Below are the code and all the weights of a small trained network. Each question names an input and a class and asks about switching units off, where a switched-off unit gives its printed mean instead of its output.

import numpy as np


def w(rows, s, z=0):
    codes = np.array(rows[::2]) - 128.0
    scale = np.full(codes.shape[1], s)
    scale[-1] = z or s
    return codes * scale


def norm(h):
    return h / np.sqrt((h * h).mean(-1, keepdims=True) + 1e-5)


def f(y):
    return np.maximum(y, 0)


def log_softmax(a):
    a = a - a.max(-1, keepdims=True)
    return a - np.log(np.exp(a).sum(-1, keepdims=True))


def net(x, mask):
    res = np.array(x, float).reshape(1, 8) / 4 @ E
    u = 0
    for l in range(4):
        y = f(norm(res) @ A[l][:, :-1].T + A[l][:, -1])
        res = res + np.where(mask[u : u + 3], y, B[l][:, -1]) @ B[l][:, :-1]
        u += 3
    return log_softmax(norm(res)[-1] @ U[:, :-1].T + U[:, -1])


A, B = {}, {}
E = w([
[41,78,186,200,185,73,191,175,71,69,104],'x0',
[121,131,131,132,130,139,126,127,129,130,132],'x1',
[120,137,148,134,172,46,154,134,159,221,165],'x2',
[48,139,157,72,253,130,125,105,138,55,35],'x3',
[120,135,132,138,123,134,126,121,132,134,119],'x4',
[139,126,134,129,130,130,133,130,135,124,127],'x5',
[126,132,143,121,126,136,130,138,124,136,127],'x6',
[130,127,129,134,131,132,127,122,130,127,129],'x7',
],0.0068)
A[0] = w([
[92,134,142,65,126,148,82,75,156,87,82,2],'0.n0',
[122,142,97,131,47,220,112,162,84,2,93,219],'0.n1',
[95,43,138,219,78,118,117,236,93,105,121,46],'0.n2',
],0.0045,0.004)
B[0] = w([
[199,5,229,39,172,153,96,155,150,139,249,156],'0.n0',
[130,56,40,137,154,132,147,176,139,207,91,255],'0.n1',
[218,109,172,253,147,150,149,2,102,159,104,174],'0.n2',
],0.0073,0.0064)
A[1] = w([
[116,176,112,74,203,127,108,132,159,111,66,125],'1.n0',
[153,173,114,32,136,155,58,112,211,174,104,130],'1.n1',
[132,255,225,101,104,80,94,58,106,57,196,254],'1.n2',
],0.0056,0.0046)
B[1] = w([
[138,40,124,119,123,145,172,85,142,207,83,194],'1.n0',
[177,80,87,148,114,156,161,79,133,148,190,255],'1.n1',
[96,195,158,86,75,1,154,33,171,126,145,173],'1.n2',
],0.0099,0.006)
A[2] = w([
[8,81,193,104,198,111,144,164,188,38,1,120],'2.n0',
[84,98,135,203,31,99,180,180,76,136,175,1],'2.n1',
[134,130,47,239,196,151,126,225,84,194,65,209],'2.n2',
],0.0046,0.00059)
B[2] = w([
[156,254,126,134,109,102,57,207,84,77,151,239],'2.n0',
[114,17,112,99,111,144,156,101,183,97,105,216],'2.n1',
[164,193,175,116,111,150,109,92,68,127,141,254],'2.n2',
],0.0096,0.0038)
A[3] = w([
[77,98,193,166,96,75,151,153,161,85,139,75],'3.n0',
[135,211,127,109,79,99,151,144,174,95,163,4],'3.n1',
[173,178,79,81,2,148,97,119,166,161,172,129],'3.n2',
],0.0084,0.0031)
B[3] = w([
[93,107,57,99,62,209,116,173,238,139,194,153],'3.n0',
[2,166,165,181,139,80,85,168,236,114,96,139],'3.n1',
[63,190,178,129,189,101,108,194,80,61,77,247],'3.n2',
],0.0093,0.011)
U = w([
[156,192,115,131,158,178,61,220,18,80,69,161],'0',
[52,210,163,126,131,39,96,173,187,100,132,249],'1',
[181,40,69,56,162,234,88,131,160,155,116,92],'2',
[148,133,139,77,137,64,160,3,167,200,139,9],'3',
[200,67,134,224,70,187,150,83,65,128,74,97],'4',
[107,66,111,172,45,127,160,132,222,162,200,46],'5',
],0.014,0.0014)

Each question gives the input, the list of numbers given to net, and the class t.
The units are the neurons (one row each of A and B). Each row of codes is followed by its name. A weight is (code - 128) times the scale printed after its matrix; where a second scale follows, it is the last column's (A, B and U).
mask holds one flag per neuron, layer by layer. A switched-off neuron (its flag False) gives its mean, the last column of its row in B, instead of its output. The means were averaged over made-up inputs and are rounded, as every weight is.
A unit's drop is (log p(t) with every unit on - log p(t) with that unit switched off) / (log p(t) with every unit on - log p(t) with every unit switched off).
The circuit of an input: a set's keep is (log p(t) with only the set's units on - log p(t) with every unit switched off) / (log p(t) with every unit on - log p(t) with every unit switched off). Starting from all 12 units, units are removed one at a time, each time the one whose removal leaves the highest keep (on an exact tie, the one counted first), for as long as the keep stays at least 0.8.
units of the circuit, in order: the units of the circuit, biggest drop first
k most important neurons: the k neurons with the biggest drops, biggest first
top k neurons in layer l: the k neurons of layer l with the biggest drops, biggest first
drop when u is switched off: that unit's drop, to one decimal
input [-7,-7,-5,0,0,3,-1,2], class 0: 4 most important neurons -> 3.n2, 2.n1, 1.n0, 3.n0
input [-7,-2,6,0,-4,2,-1,-6], class 1: top 2 neurons in layer 3 -> 3.n2, 3.n1
input [5,5,6,-1,0,2,0,-5], class 5: units of the circuit, in order -> 3.n2
input [0,8,7,-7,5,2,-1,1], class 1: 2 most important neurons -> 3.n2, 1.n0
input [-7,-3,4,-6,5,3,8,-8], class 1: units of the circuit, in order -> 0.n1, 3.n2
input [8,6,0,-4,5,-6,1,-7], class 4: 3 most important neurons -> 0.n2, 2.n2, 1.n2
input [0,-6,-1,6,6,3,0,5], class 2: 2 most important neurons -> 1.n0, 3.n2
input [2,-1,-7,0,-7,2,8,-7], class 4: 3 most important neurons -> 3.n2, 0.n2, 0.n1
input [0,6,8,5,4,8,-4,-6], class 3: 2 most important neurons -> 1.n0, 3.n2
input [0,-7,-5,2,1,-3,8,3], class 2: 2 most important neurons -> 3.n2, 0.n0
input [-1,2,1,5,4,5,-2,-2], class 3: 2 most important neurons -> 0.n1, 1.n2
input [-8,5,8,-3,6,7,-5,0], class 1: 2 most important neurons -> 3.n2, 0.n1
input [-1,-2,6,-7,-8,-7,3,-1], class 1: 2 most important neurons -> 3.n2, 0.n1
input [8,-6,1,-6,5,-4,6,-7], class 5: units of the circuit, in order -> 3.n0
input [-2,4,-2,1,-4,-2,3,0], class 2: 2 most important neurons -> 2.n0, 0.n0
input [5,3,7,0,5,-7,-3,8], class 5: 3 most important neurons -> 3.n0, 3.n2, 0.n1
input [6,-5,1,0,7,5,5,-4], class 5: top 2 neurons in layer 0 -> 0.n1, 0.n2
input [-6,3,-4,0,3,-4,0,7], class 0: top 2 neurons in layer 3 -> 3.n2, 3.n0
input [-2,-2,3,6,-6,6,4,-5], class 3: drop when 3.n0 is switched off -> 0.0
input [7,-2,-7,-2,-1,1,8,-5], class 4: drop when 3.n2 is switched off -> 0.2
input [6,-3,-2,-2,0,5,-7,1], class 4: drop when 0.n2 is switched off -> 0.1
input [2,-4,-4,-3,-5,1,-4,-8], class 4: top neuron in layer 0 -> 0.n2
